Here is a tiny trained network, its code and every weight. The questions are about switching its units off for an input and a target symbol, where a switched-off unit gives its printed mean instead of its output.

import numpy as np


def w(rows, s, z=0):
    codes = np.array(rows[::2]) - 128.0
    scale = np.full(codes.shape[1], s)
    scale[-1] = z or s
    return codes * scale


def f(y):
    return np.maximum(y, 0)


def softmax(a):
    e = np.exp(a - a.max(-1, keepdims=True))
    return e / e.sum(-1, keepdims=True)


def log_softmax(a):
    a = a - a.max(-1, keepdims=True)
    return a - np.log(np.exp(a).sum(-1, keepdims=True))


def net(x, mask):
    ids = ['βεηλμτ'.index(c) for c in x.split()]
    T = len(ids)
    res = E[ids] + P[:T]
    r = res
    for j in range(2):
        rows = slice(4 * j, 4 * j + 4)
        q, k, v = (r @ M[0][rows].T for M in (Q, K, V))
        z = softmax(np.where(np.tri(T) > 0, q @ k.T / 4**0.5, -1e9)) @ v
        o = O[0][rows]
        res = res + np.where(mask[j], z, o[:, -1]) @ o[:, :-1]
    y = f(res @ A[0][:, :-1].T + A[0][:, -1])
    res = res + np.where(mask[2:18], y, B[0][:, -1]) @ B[0][:, :-1]
    return log_softmax(res[-1] @ U[:, :-1].T + U[:, -1])


Q, K, V, O, A, B = {}, {}, {}, {}, {}, {}
E = w([
[84,81,100,107],'β',
[64,61,100,182],'ε',
[37,200,47,195],'η',
[176,130,64,114],'λ',
[255,87,165,187],'μ',
[72,186,170,119],'τ',
],0.019)
P = w([
[1,3,155,191],'0',
[32,24,151,196],'1',
[57,42,142,172],'2',
[68,58,141,148],'3',
[86,72,144,132],'4',
[103,90,144,124],'5',
[106,111,147,116],'6',
[118,126,147,108],'7',
[127,142,148,103],'8',
[141,151,153,94],'9',
[143,172,155,82],'10',
[154,185,161,71],'11',
[142,216,158,73],'12',
[44,141,104,127],'13',
],0.0053)
Q[0] = w([
[112,160,229,123],'h1',
[50,53,71,175],'h1',
[42,93,128,150],'h1',
[254,91,225,233],'h1',
[69,130,184,145],'h2',
[113,96,101,130],'h2',
[104,138,48,41],'h2',
[116,164,142,124],'h2',
],0.019)
K[0] = w([
[64,88,213,152],'h1',
[167,224,101,169],'h1',
[129,189,162,163],'h1',
[40,52,64,253],'h1',
[93,98,180,88],'h2',
[119,95,91,129],'h2',
[121,181,29,147],'h2',
[121,163,153,146],'h2',
],0.019)
V[0] = w([
[142,103,85,83],'h1',
[92,135,84,119],'h1',
[89,154,245,120],'h1',
[180,130,134,200],'h1',
[166,101,89,113],'h2',
[73,112,63,82],'h2',
[125,131,99,131],'h2',
[54,169,68,137],'h2',
],0.012)
O[0] = w([
[150,132,95,55,141],'h1',
[41,193,125,64,153],'h1',
[211,151,254,201,67],'h1',
[128,44,84,225,135],'h1',
[115,95,170,169,102],'h2',
[142,159,199,81,181],'h2',
[165,121,145,139,153],'h2',
[253,157,173,91,252],'h2',
],0.0085,0.012)
A[0] = w([
[114,71,134,156,66],'n1',
[221,89,165,61,188],'n2',
[153,18,171,61,4],'n3',
[165,178,83,84,99],'n4',
[6,136,213,199,231],'n5',
[167,54,113,190,117],'n6',
[60,64,133,130,86],'n7',
[39,216,82,254,117],'n8',
[216,178,147,103,43],'n9',
[47,88,149,166,197],'n10',
[72,55,127,128,18],'n11',
[131,135,77,61,174],'n12',
[72,173,136,140,52],'n13',
[109,234,95,135,106],'n14',
[98,73,112,119,157],'n15',
[124,150,217,139,100],'n16',
],0.0091,0.0038)
B[0] = w([
[118,154,152,102,148],'n1',
[50,193,108,105,252],'n2',
[150,219,69,130,160],'n3',
[133,80,170,164,233],'n4',
[82,67,79,116,187],'n5',
[112,202,107,120,162],'n6',
[128,128,81,131,163],'n7',
[201,249,153,140,176],'n8',
[136,44,94,149,242],'n9',
[92,87,107,122,169],'n10',
[173,114,116,125,158],'n11',
[190,79,194,132,239],'n12',
[174,126,128,156,141],'n13',
[164,121,168,160,179],'n14',
[112,153,120,99,163],'n15',
[130,122,207,141,172],'n16',
],0.018,0.014)
U = w([
[128,169,204,1,89],'β',
[67,25,106,130,3],'ε',
[210,132,162,152,32],'η',
[198,40,117,30,190],'λ',
[130,108,99,155,182],'μ',
[51,95,188,151,216],'τ',
],0.0078,0.0052)

Each question gives the input, a string of symbols that net reads in full, and the target symbol t.
The units are the heads (4 rows each of Q, K, V and O) and the neurons (one row each of A and B). Each row of codes is followed by its name. A weight is (code - 128) times the scale printed after its matrix; where a second scale follows, it is the last column's (O, A, B and U).
mask holds one flag per unit, heads first, then neurons. A switched-off unit (its flag False) gives its mean, the last column of its rows in O or B, instead of its output. The means were averaged over made-up inputs and are rounded, as every weight is.
A unit's drop is (log p(t) with every unit on - log p(t) with that unit switched off) / (log p(t) with every unit on - log p(t) with every unit switched off).
The circuit of an input: a set's keep is (log p(t) with only the set's units on - log p(t) with every unit switched off) / (log p(t) with every unit on - log p(t) with every unit switched off). Starting from the 12 units with the biggest drops (on a tie, the unit counted first), units are removed one at a time, each time the one whose removal leaves the highest keep (on an exact tie, the one counted first), for as long as the keep stays at least 0.8.
units of the circuit, in order: the units of the circuit, biggest drop first
top k neurons: the k neurons with the biggest drops, biggest first
heads that matter: for each layer, one digit per head in row order, 1 if its drop is at least 0.15 and else 0, layers parted by /
drop of u: that unit's drop, to one decimal
input η β β μ λ η β β τ, target τ: heads that matter -> 10
input λ η ε η, target λ: units of the circuit, in order -> (h1 n2)
input λ β τ τ η λ ε λ λ β, target β: heads that matter -> 01
input λ β λ η, target η: heads that matter -> 00
input λ β ε η β τ μ η β, target μ: units of the circuit, in order -> (h1 n12)
input λ β λ λ λ λ λ λ ε τ τ λ μ, target μ: heads that matter -> 01
input λ β λ β ε, target λ: top 2 neurons -> (n2 n11)
input η η η η, target η: heads that matter -> 10
input η β λ τ ε, target ε: heads that matter -> 11
input β λ η η η μ η β λ β τ β, target τ: heads that matter -> 10
input λ λ η η β β η τ ε λ ε, target ε: top 3 neurons -> (n8 n12 n5)
input λ μ η μ β τ β ε λ λ λ τ λ β, target β: heads that matter -> 00
input λ λ λ λ ε μ ε, target μ: top 3 neurons -> (n6 n12 n9)
input τ ε ε, target τ: top neuron -> (n16)
input β λ μ β, target μ: top neuron -> (n6)
input λ λ η λ ε λ η λ τ τ η η β, target τ: drop of h1 -> 1.2
input μ μ η μ η τ, target τ: drop of h1 -> 1.3
input τ λ β ε λ ε, target λ: drop of h2 -> 0.0
